k789: [-16.4, -43.4, 28.1, -28.3, -0.4, -14.1, 32.5, 84.5, -12.8]
k408: [37.0, 44.6, 5.9, 5.9, 19.3, -69.3, 56.3, 6.1, -19.3]
k165: [37.0, 44.6, 5.9, 5.9, 19.3, -69.3, 56.3, 6.1, 29.8]
k307: [8.5, -4.8, -0.3, -65.4, -34.8, 13.2, -38.7, 68.5, -17.2]
k565: [-58.2, -76.7, -18.7, -3.9, 35.3, 33.3, -3.3, -12.9, -7.6]
size: [-58.2, -76.7, -18.7, -3.9, 35.3, 33.3, -3.3] : 7
size: [-16.4, -43.4, 28.1, -28.3, -0.4, -14.1, 32.5, 84.5] : 8
size: [-58.2, -76.7, -18.7, -3.9, 35.3] : 5
size: [-58.2, -76.7, -18.7, -3.9, 35.3, 33.3, -3.3, -12.9, -7.6] : 9
size: [37.0, 44.6, 5.9, 5.9, 19.3, -69.3] : 6

